Below are the code and all the weights of a small trained network. Each question names an input and a target symbol and asks about switching units off, where a switched-off unit gives its printed mean instead of its output.

import numpy as np


def w(rows, s, z=0):
    codes = np.array(rows[::2]) - 128.0
    scale = np.full(codes.shape[1], s)
    scale[-1] = z or s
    return codes * scale


def norm(h):
    return h / np.sqrt((h * h).mean(-1, keepdims=True) + 1e-5)


def f(y):
    return np.maximum(y, 0)


def softmax(a):
    e = np.exp(a - a.max(-1, keepdims=True))
    return e / e.sum(-1, keepdims=True)


def log_softmax(a):
    a = a - a.max(-1, keepdims=True)
    return a - np.log(np.exp(a).sum(-1, keepdims=True))


def net(x, mask):
    ids = ['ΠΣΩαγδμξτφ'.index(c) for c in x.split()]
    T = len(ids)
    res = E[ids] + P[:T]
    q, k, v = (norm(res) @ M[0].T for M in (Q, K, V))
    z = softmax(np.where(np.tri(T) > 0, q @ k.T / 2**0.5, -1e9)) @ v
    res = res + np.where(mask[0], z, O[0][:, -1]) @ O[0][:, :-1]
    y = f(norm(res) @ A[0][:, :-1].T + A[0][:, -1])
    res = res + np.where(mask[1:13], y, B[0][:, -1]) @ B[0][:, :-1]
    return log_softmax(norm(res)[-1] @ U[:, :-1].T + U[:, -1])


Q, K, V, O, A, B = {}, {}, {}, {}, {}, {}
E = w([
[159,134,115,117,97],'Π',
[159,143,100,126,82],'Σ',
[107,138,118,95,153],'Ω',
[95,152,120,102,156],'α',
[185,248,209,130,127],'γ',
[101,143,125,101,156],'δ',
[117,143,133,131,126],'μ',
[183,199,196,162,74],'ξ',
[116,135,134,109,156],'τ',
[130,213,184,52,143],'φ',
],0.016)
P = w([
[145,46,159,169,46],'0',
[160,163,73,221,105],'1',
[190,169,56,229,102],'2',
[203,179,50,246,105],'3',
[167,171,140,244,254],'4',
[61,190,39,99,181],'5',
],0.0036)
Q[0] = w([
[104,7,255,70,159],'h1',
[123,129,84,220,77],'h1',
],0.0065)
K[0] = w([
[174,254,8,185,187],'h1',
[121,41,150,106,167],'h1',
],0.0076)
V[0] = w([
[9,241,126,234,103],'h1',
[59,14,255,141,151],'h1',
],0.0057)
O[0] = w([
[65,183,19,246,100,252],'h1',
[252,205,3,172,192,134],'h1',
],0.0073,0.0022)
A[0] = w([
[127,232,99,46,112,244],'n1',
[195,220,208,176,96,67],'n2',
[44,210,111,168,225,64],'n3',
[147,98,135,176,193,252],'n4',
[136,252,138,156,84,80],'n5',
[127,91,164,147,38,147],'n6',
[172,164,119,136,1,88],'n7',
[160,185,102,162,84,137],'n8',
[70,40,110,170,25,170],'n9',
[170,153,66,150,136,85],'n10',
[149,119,106,53,253,140],'n11',
[143,155,142,58,202,226],'n12',
],0.008,0.002)
B[0] = w([
[141,73,196,157,145,233],'n1',
[90,97,204,88,91,233],'n2',
[181,62,129,102,84,236],'n3',
[37,136,72,68,72,160],'n4',
[96,140,163,118,177,254],'n5',
[238,111,3,171,211,167],'n6',
[47,99,168,101,116,205],'n7',
[77,136,197,62,150,221],'n8',
[168,175,118,226,164,165],'n9',
[105,72,120,85,138,192],'n10',
[76,161,109,199,57,163],'n11',
[143,172,144,143,64,172],'n12',
],0.0069,0.0073)
U = w([
[156,178,223,89,69,138],'Π',
[102,151,186,192,197,140],'Σ',
[103,197,118,162,64,110],'Ω',
[127,67,107,11,205,66],'α',
[180,84,109,245,118,161],'γ',
[76,158,28,117,93,179],'δ',
[104,166,76,220,197,142],'μ',
[146,17,150,126,149,29],'ξ',
[206,181,85,108,99,252],'τ',
[241,43,156,111,86,83],'φ',
],0.011,0.0033)

Each question gives the input, a string of symbols that net reads in full, and the target symbol t.
The units are the heads (2 rows each of Q, K, V and O) and the neurons (one row each of A and B). Each row of codes is followed by its name. A weight is (code - 128) times the scale printed after its matrix; where a second scale follows, it is the last column's (O, A, B and U).
mask holds one flag per unit, heads first, then neurons. A switched-off unit (its flag False) gives its mean, the last column of its rows in O or B, instead of its output. The means were averaged over made-up inputs and are rounded, as every weight is.
A unit's drop is (log p(t) with every unit on - log p(t) with that unit switched off) / (log p(t) with every unit on - log p(t) with every unit switched off).
The circuit of an input: a set's keep is (log p(t) with only the set's units on - log p(t) with every unit switched off) / (log p(t) with every unit on - log p(t) with every unit switched off). Starting from the 12 units with the biggest drops (on a tie, the unit counted first), units are removed one at a time, each time the one whose removal leaves the highest keep (on an exact tie, the one counted first), for as long as the keep stays at least 0.8.
units of the circuit, in order: the units of the circuit, biggest drop first
k most important neurons: the k neurons with the biggest drops, biggest first
drop of u: that unit's drop, to one decimal
input Ω δ δ δ, target Ω: units of the circuit, in order : n11, h1, n12
input ξ δ δ, target ξ: 2 most important neurons : n3, n2
input μ τ τ α Π, target δ: units of the circuit, in order : h1, n4, n10
input δ ξ Ω, target δ: units of the circuit, in order : h1, n11, n4
input ξ ξ Ω, target ξ: most important neuron : n3
input Ω Σ Σ τ, target Ω: units of the circuit, in order : h1, n11, n4, n8
input δ μ μ μ δ τ, target μ: 2 most important neurons : n9, n2
input γ Π Π, target μ: units of the circuit, in order : h1, n9, n6, n3
input φ δ ξ τ, target φ: units of the circuit, in order : n3, n7
input δ δ τ, target δ: 2 most important neurons : n11, n4
input ξ Ω τ Π, target Σ: 2 most important neurons : n9, n3
input α γ Σ α, target α: 3 most important neurons : n3, n11, n9
input μ δ τ, target μ: 2 most important neurons : n2, n7
input γ Π δ Σ, target μ: most important neuron : n9
input ξ γ ξ δ, target ξ: 2 most important neurons : n3, n11
input δ τ α, target δ: 2 most important neurons : n11, n4
input μ φ δ α μ, target δ: 2 most important neurons : n4, n1
input δ ξ ξ γ α μ, target α: 2 most important neurons : n3, n2
input ξ Π τ, target γ: drop of n10 : 0.2
input δ ξ Π, target α: drop of n9 : 0.0
input φ Π δ, target φ: drop of n11 : -0.1
input τ ξ τ ξ Π μ, target τ: drop of h1 : 1.1
input τ γ Σ γ μ, target τ: most important neuron : n7
